Below are the code and all the weights of a small trained network. Each question names an input and a class and asks about switching units off, where a switched-off unit gives its printed mean instead of its output.

import numpy as np


def w(rows, s, z=0):
    codes = np.array(rows[::2]) - 128.0
    scale = np.full(codes.shape[1], s)
    scale[-1] = z or s
    return codes * scale


def f(y):
    return y / 2 * (1 + np.tanh(0.7978845608 * (y + 0.044715 * y**3)))


def log_softmax(a):
    a = a - a.max(-1, keepdims=True)
    return a - np.log(np.exp(a).sum(-1, keepdims=True))


def net(x, mask):
    res = np.array(x, float).reshape(1, 8) / 4 @ E
    y = f(res @ A[0][:, :-1].T + A[0][:, -1])
    res = res + np.where(mask, y, B[0][:, -1]) @ B[0][:, :-1]
    return log_softmax(res[-1] @ U[:, :-1].T + U[:, -1])


A, B = {}, {}
E = w([
[128,130,132,129,126,129],'x0',
[17,200,192,84,206,196],'x1',
[124,135,132,132,133,119],'x2',
[129,130,130,128,127,129],'x3',
[135,117,128,115,135,129],'x4',
[48,65,158,16,44,50],'x5',
[161,216,7,18,85,119],'x6',
[125,133,127,134,141,112],'x7',
],0.012)
A[0] = w([
[50,112,163,175,157,153,108],'n1',
[29,145,164,56,121,143,23],'n2',
[185,95,142,186,147,191,254],'n3',
[78,91,167,139,117,131,244],'n4',
[44,170,143,87,185,206,208],'n5',
[160,211,80,88,114,106,208],'n6',
[35,137,115,9,46,99,140],'n7',
[108,98,154,114,82,55,167],'n8',
[117,192,68,59,127,150,163],'n9',
[159,50,191,210,80,88,175],'n10',
],0.014,0.0068)
B[0] = w([
[118,127,123,82,173,155,203],'n1',
[99,127,246,169,146,104,189],'n2',
[131,164,109,208,195,73,228],'n3',
[38,58,155,126,145,131,196],'n4',
[125,191,145,105,219,159,236],'n5',
[218,144,137,160,93,148,215],'n6',
[111,141,192,141,98,72,250],'n7',
[111,92,115,68,63,119,199],'n8',
[188,177,164,169,123,127,211],'n9',
[69,131,127,191,95,124,232],'n10',
],0.014,0.022)
U = w([
[113,169,184,183,146,45,254],'0',
[255,114,69,174,109,158,85],'1',
[43,44,124,104,60,131,102],'2',
[185,121,138,60,37,34,63],'3',
[90,154,104,106,247,186,71],'4',
[196,215,155,93,174,239,87],'5',
[46,59,198,27,170,163,57],'6',
],0.011,0.0048)

Each question gives the input, the list of numbers given to net, and the class t.
The units are the neurons (one row each of A and B). Each row of codes is followed by its name. A weight is (code - 128) times the scale printed after its matrix; where a second scale follows, it is the last column's (A, B and U).
mask holds one flag per neuron, in row order. A switched-off neuron (its flag False) gives its mean, the last column of its row in B, instead of its output. The means were averaged over made-up inputs and are rounded, as every weight is.
A unit's drop is (log p(t) with every unit on - log p(t) with that unit switched off) / (log p(t) with every unit on - log p(t) with every unit switched off).
most important unit: the unit with the biggest drop
k most important neurons: the k neurons with the biggest drops, biggest first
drop of u: that unit's drop, to one decimal
input [-1,6,6,2,5,5,0,-7], class 6: most important unit => n3
input [3,0,-4,-1,0,4,-5,-3], class 2: 2 most important neurons => (n5, n10)
input [-4,-1,-2,7,3,6,-8,2], class 2: 2 most important neurons => (n10, n5)
input [-7,2,-5,6,-4,0,-1,2], class 4: 2 most important neurons => (n7, n8)
input [3,1,-6,-8,1,-8,4,-6], class 5: 2 most important neurons => (n10, n8)
input [-1,-7,7,-2,-2,8,7,-3], class 3: drop of n8 => 0.0
input [6,-3,-2,-6,-1,-7,1,-5], class 1: 2 most important neurons => (n7, n2)
input [4,8,-3,6,-6,-1,3,1], class 5: drop of n5 => 0.3
input [4,-6,-7,-4,0,-8,2,6], class 1: drop of n7 => 0.2
input [-5,7,-2,-7,-2,1,-4,0], class 6: drop of n3 => 0.2
